[[ 15 -34 -16 -19  18  30   8  22 -33  30 -19 -13 -10]
 [ 23 -14 -15  -1 -16   2  21   2  -6  -3 -15 -13 -27]
 [ 22 -11 -13   4 -20  -1  22  -1  -2  -6 -13 -13 -27]
 [-12  22  50 -50  14 -12  17 -45  24  20 -51  -2 -23]
 [-10 -23  24   6 -21  -8  30 -22  -9  23   9 -20 -11]
 [-11 -20  23   8 -21 -13  28 -21 -13  22  12 -11 -12]]
->
[[-10 -13 -19  30 -33  22   8  30  18 -19 -16 -34  15]
 [-27 -13 -15  -3  -6   2  21   2 -16  -1 -15 -14  23]
 [-27 -13 -13  -6  -2  -1  22  -1 -20   4 -13 -11  22]
 [-23  -2 -51  20  24 -45  17 -12  14 -50  50  22 -12]
 [-11 -20   9  23  -9 -22  30  -8 -21   6  24 -23 -10]
 [-12 -11  12  22 -13 -21  28 -13 -21   8  23 -20 -11]]

[[-29  46 -21  30]
 [ 33 -41  33 -55]
 [  0  12  -1   3]
 [-20  51 -18  38]
 [-11  20  -5  15]
 [-15  15 -11   1]]
->
[[ 30 -21  46 -29]
 [-55  33 -41  33]
 [  3  -1  12   0]
 [ 38 -18  51 -20]
 [ 15  -5  20 -11]
 [  1 -11  15 -15]]

[[ 26  -6  -6  18  35]
 [ 15 -24  13 -42 -45]
 [ 27   5  32   9  17]
 [-15 -20   5 -15  -8]
 [-34   0   8  19   3]
 [ -3  27   1  13  -6]
 [ 23 -19 -33   4  38]]
->
[[ 35  18  -6  -6  26]
 [-45 -42  13 -24  15]
 [ 17   9  32   5  27]
 [ -8 -15   5 -20 -15]
 [  3  19   8   0 -34]
 [ -6  13   1  27  -3]
 [ 38   4 -33 -19  23]]

[[-30 -35   6 -18  33  12 -15  31 -40]
 [ 22  31 -15  13 -45 -20  10 -43  33]
 [-34 -35 -15 -26  -2 -12 -25  -2 -40]
 [-32 -33 -17 -25  -7 -14 -24  -7 -37]
 [-20 -24 -23 -25 -24 -26 -26 -25 -18]]
->
[[-40  31 -15  12  33 -18   6 -35 -30]
 [ 33 -43  10 -20 -45  13 -15  31  22]
 [-40  -2 -25 -12  -2 -26 -15 -35 -34]
 [-37  -7 -24 -14  -7 -25 -17 -33 -32]
 [-18 -25 -26 -26 -24 -25 -23 -24 -20]]

[[  7 -43 -35  16 -48  -1  37 -47   6  -8   7]
 [ 13   9  10  14   9  13  16  10  13  12  15]
 [-20  38  28 -29  42 -10 -48  43 -17   1 -16]
 [-25  14   6 -32  16 -20 -42  16 -22 -10 -21]
 [ -4 -30 -17  -6 -14  -4 -41 -28 -22 -40 -36]
 [-16 -14 -14 -16 -13 -15 -19 -14 -17 -16 -18]
 [-20  38  28 -29  42 -10 -47  43 -16   1 -16]]
->
[[  7  -8   6 -47  37  -1 -48  16 -35 -43   7]
 [ 15  12  13  10  16  13   9  14  10   9  13]
 [-16   1 -17  43 -48 -10  42 -29  28  38 -20]
 [-21 -10 -22  16 -42 -20  16 -32   6  14 -25]
 [-36 -40 -22 -28 -41  -4 -14  -6 -17 -30  -4]
 [-18 -16 -17 -14 -19 -15 -13 -16 -14 -14 -16]
 [-16   1 -16  43 -47 -10  42 -29  28  38 -20]]

[[ 58 -29]
 [ 56   3]]
->
[[-29  58]
 [  3  56]]
---
[[-40 -21  39]
 [ 42 -44 -11]
 [-29 -38  31]
 [ 32   4   5]
 [  6 -36 -22]
 [ 36 -46 -26]
 [ 31 -51 -29]
 [-37  32 -17]]
->
[[-37  32 -17]
 [ 32   4   5]
 [-40 -21  39]
 [  6 -36 -22]
 [-29 -38  31]
 [ 42 -44 -11]
 [ 36 -46 -26]
 [ 31 -51 -29]]

[[ 17  -4  42 -29  23 -44]
 [ -7  43 -14  21  -8  55]
 [  7 -28  22  -8 -27  -8]]
->
[[ -7  43 -14  21  -8  55]
 [ 17  -4  42 -29  23 -44]
 [  7 -28  22  -8 -27  -8]]

[[ -3  44]
 [-30   5]
 [ 18  36]]
->
[[ -3  44]
 [ 18  36]
 [-30   5]]

[[ -2  -4]
 [ -8  19]
 [ -2 -18]
 [ -6 -20]
 [ 12  50]
 [ -3   3]
 [  4 -47]
 [  5  54]
 [ 11 -12]
 [  4  34]]
->
[[  5  54]
 [ 12  50]
 [  4  34]
 [ -8  19]
 [ -3   3]
 [ -2  -4]
 [ 11 -12]
 [ -2 -18]
 [ -6 -20]
 [  4 -47]]

[[ 36  34 -34 -34 -22 -25  22   2  17]
 [ 39  31  14   5 -32  -5 -32  39  17]
 [ 17  16 -34   1 -29  31 -15  11 -36]
 [ 28  30 -32 -29 -23 -18 -21 -17 -11]
 [ 24 -38  17  39 -29  42  -6 -30 -30]
 [-13  -5 -12 -12  -4  41 -36  39  21]
 [-12 -24 -38  26  -6  18 -31  34 -25]
 [-31  38  29  16  38 -12 -10  -7 -34]
 [-19 -17 -30  39 -37 -19  20  41 -26]
 [ 44  26   8 -36 -33  16  43  11 -45]]
->
[[-31  38  29  16  38 -12 -10  -7 -34]
 [ 36  34 -34 -34 -22 -25  22   2  17]
 [ 39  31  14   5 -32  -5 -32  39  17]
 [ 28  30 -32 -29 -23 -18 -21 -17 -11]
 [ 44  26   8 -36 -33  16  43  11 -45]
 [ 17  16 -34   1 -29  31 -15  11 -36]
 [-13  -5 -12 -12  -4  41 -36  39  21]
 [-19 -17 -30  39 -37 -19  20  41 -26]
 [-12 -24 -38  26  -6  18 -31  34 -25]
 [ 24 -38  17  39 -29  42  -6 -30 -30]]

[[ -9  36 -19  22  -6 -15  32  14 -24   4   3]
 [ -7  -4 -11 -16  -4 -18  15  29 -25  -1 -23]
 [ 16  30  -9  54  28 -48   5  -3 -47   1   7]
 [ 14  21 -10  -9   7 -35  43  -2 -29 -30 -29]
 [  7  26 -24  40   5 -17   8  13 -37  23  16]]
->
[[ -9  36 -19  22  -6 -15  32  14 -24   4   3]
 [ 16  30  -9  54  28 -48   5  -3 -47   1   7]
 [  7  26 -24  40   5 -17   8  13 -37  23  16]
 [ 14  21 -10  -9   7 -35  43  -2 -29 -30 -29]
 [ -7  -4 -11 -16  -4 -18  15  29 -25  -1 -23]]
